Below is a small trained network, with its code and all its weights. Each question gives an input and a class and asks what happens when units are switched off, that is, made to give their printed mean instead of their output.

import numpy as np


def w(rows, s, z=0):
    codes = np.array(rows[::2]) - 128.0
    scale = np.full(codes.shape[1], s)
    scale[-1] = z or s
    return codes * scale


def norm(h):
    return h / np.sqrt((h * h).mean(-1, keepdims=True) + 1e-5)


def f(y):
    return np.maximum(y, 0)


def log_softmax(a):
    a = a - a.max(-1, keepdims=True)
    return a - np.log(np.exp(a).sum(-1, keepdims=True))


def net(x, mask):
    res = np.array(x, float).reshape(1, 4) / 4 @ E
    u = 0
    for l in range(2):
        y = f(norm(res) @ A[l][:, :-1].T + A[l][:, -1])
        res = res + np.where(mask[u : u + 12], y, B[l][:, -1]) @ B[l][:, :-1]
        u += 12
    return log_softmax(norm(res)[-1] @ U[:, :-1].T + U[:, -1])


A, B = {}, {}
E = w([
[93,255,189,115,118,114,163,114,146,122,178],'x0',
[133,128,8,242,94,157,110,128,83,84,132],'x1',
[126,129,92,122,152,130,126,145,106,106,29],'x2',
[58,204,40,43,60,105,172,92,85,75,185],'x3',
],0.0035)
A[0] = w([
[147,65,149,131,139,121,122,148,154,121,150,108],'L0N1',
[126,176,73,128,119,119,122,114,109,119,72,74],'L0N2',
[137,86,145,208,123,134,131,120,138,134,148,25],'L0N3',
[111,78,108,62,112,130,129,120,108,122,89,9],'L0N4',
[117,118,100,130,127,131,140,147,129,136,175,125],'L0N5',
[124,186,128,94,133,127,149,131,132,121,84,116],'L0N6',
[112,196,97,49,117,135,146,115,122,130,185,38],'L0N7',
[122,255,110,199,120,123,125,127,122,108,165,73],'L0N8',
[139,175,242,181,148,129,119,131,141,142,87,138],'L0N9',
[117,245,209,55,129,121,132,121,135,132,190,193],'L0N10',
[116,72,80,108,124,129,115,113,109,129,129,6],'L0N11',
[133,109,177,128,124,131,129,115,139,155,188,125],'L0N12',
],0.0093,0.0017)
B[0] = w([
[116,89,168,110,116,154,111,117,145,170,196,167],'L0N1',
[85,195,72,105,133,157,156,137,131,120,112,174],'L0N2',
[169,111,176,115,143,73,58,106,101,127,122,173],'L0N3',
[158,80,128,88,220,107,140,144,165,149,47,165],'L0N4',
[131,138,121,187,142,147,99,112,131,108,110,150],'L0N5',
[97,166,173,135,106,86,64,122,132,114,131,168],'L0N6',
[83,119,149,142,58,68,25,123,98,55,141,207],'L0N7',
[64,59,206,150,126,148,119,61,93,218,95,204],'L0N8',
[166,21,121,169,158,189,215,88,157,178,132,206],'L0N9',
[132,216,93,2,137,88,127,216,176,61,155,249],'L0N10',
[251,129,123,162,140,134,186,176,156,107,161,162],'L0N11',
[147,157,119,108,142,124,199,137,163,93,90,171],'L0N12',
],0.0085,0.011)
A[1] = w([
[58,155,107,206,56,175,175,87,82,151,145,79],'L1N1',
[144,174,1,169,175,179,160,163,108,122,52,77],'L1N2',
[170,244,32,156,84,103,146,193,122,37,178,150],'L1N3',
[169,175,130,117,148,175,216,163,160,174,172,5],'L1N4',
[70,52,133,191,148,176,147,52,95,208,83,162],'L1N5',
[104,136,161,151,172,133,130,77,121,164,63,204],'L1N6',
[132,195,145,146,146,138,93,144,142,185,93,87],'L1N7',
[161,66,93,184,98,181,127,110,60,200,189,74],'L1N8',
[178,54,182,224,112,111,109,114,133,122,116,89],'L1N9',
[72,202,159,45,138,94,69,150,95,165,116,100],'L1N10',
[73,100,139,219,104,153,96,51,62,197,131,133],'L1N11',
[100,228,173,113,150,107,92,164,122,159,88,56],'L1N12',
],0.0078,0.0014)
B[1] = w([
[206,83,213,95,207,110,110,150,139,192,100,173],'L1N1',
[48,177,185,74,56,92,114,127,171,80,226,191],'L1N2',
[3,132,124,172,85,130,79,56,91,123,120,229],'L1N3',
[177,123,70,104,192,60,213,188,134,94,99,187],'L1N4',
[175,133,154,200,107,74,10,132,34,149,139,254],'L1N5',
[207,95,117,109,133,114,60,63,85,68,152,191],'L1N6',
[94,78,105,126,120,108,89,153,128,113,121,139],'L1N7',
[87,101,185,103,133,125,34,74,98,142,57,212],'L1N8',
[91,127,110,143,125,112,94,77,45,156,71,246],'L1N9',
[90,165,29,228,86,118,157,86,121,70,162,241],'L1N10',
[239,37,107,114,198,147,124,143,149,150,53,224],'L1N11',
[103,93,120,116,69,134,102,118,130,51,168,194],'L1N12',
],0.0064,0.0072)
U = w([
[35,185,99,108,60,89,88,117,133,40,164,182],'0',
[190,49,164,172,160,129,64,82,65,187,88,199],'1',
[190,117,118,78,190,134,254,185,200,138,142,114],'2',
[126,195,130,174,91,237,172,168,133,207,157,4],'3',
],0.0075,0.0031)

Each question gives the input, the list of numbers given to net, and the class t.
The units are the neurons (one row each of A and B). Each row of codes is followed by its name. A weight is (code - 128) times the scale printed after its matrix; where a second scale follows, it is the last column's (A, B and U).
mask holds one flag per neuron, layer by layer. A switched-off neuron (its flag False) gives its mean, the last column of its row in B, instead of its output. The means were averaged over made-up inputs and are rounded, as every weight is.
A unit's drop is (log p(t) with every unit on - log p(t) with that unit switched off) / (log p(t) with every unit on - log p(t) with every unit switched off).
The circuit of an input: a set's keep is (log p(t) with only the set's units on - log p(t) with every unit switched off) / (log p(t) with every unit on - log p(t) with every unit switched off). Starting from the 12 units with the biggest drops (on a tie, the unit counted first), units are removed one at a time, each time the one whose removal leaves the highest keep (on an exact tie, the one counted first), for as long as the keep stays at least 0.8.
circuit, biggest first: the units of the circuit, biggest drop first
most important unit: the unit with the biggest drop
top k neurons: the k neurons with the biggest drops, biggest first
top k neurons in layer l: the k neurons of layer l with the biggest drops, biggest first
drop when u is switched off: that unit's drop, to one decimal
input [5,-1,1,-2], class 2: circuit, biggest first	L0N10, L0N9
input [-2,5,-8,5], class 1: circuit, biggest first	L0N10
input [2,-2,7,-1], class 2: top 2 neurons	L0N8, L0N9
input [3,4,2,3], class 1: top 2 neurons	L0N8, L0N10
input [7,-8,4,-3], class 2: top 2 neurons in layer 0	L0N9, L0N7
input [7,6,1,2], class 1: top 3 neurons	L0N8, L1N11, L1N1
input [6,7,-3,2], class 1: top 2 neurons	L0N8, L1N11
input [0,8,1,1], class 1: top 2 neurons in layer 0	L0N10, L0N8
input [-4,0,2,2], class 2: top 3 neurons	L0N4, L0N7, L0N11
input [0,5,1,6], class 1: top 2 neurons	L0N10, L0N8
input [4,8,-5,7], class 1: top 3 neurons	L0N8, L1N11, L1N1
input [1,4,-4,5], class 1: top 3 neurons in layer 0	L0N8, L0N10, L0N5
input [-4,-3,6,0], class 2: top 2 neurons in layer 0	L0N8, L0N7
input [7,-4,0,-7], class 2: most important unit	L0N9
input [4,7,-7,1], class 1: drop when L0N8 is switched off	2.0
input [1,-8,-1,-3], class 2: drop when L0N9 is switched off	0.1
input [8,8,2,2], class 1: drop when L0N8 is switched off	1.9
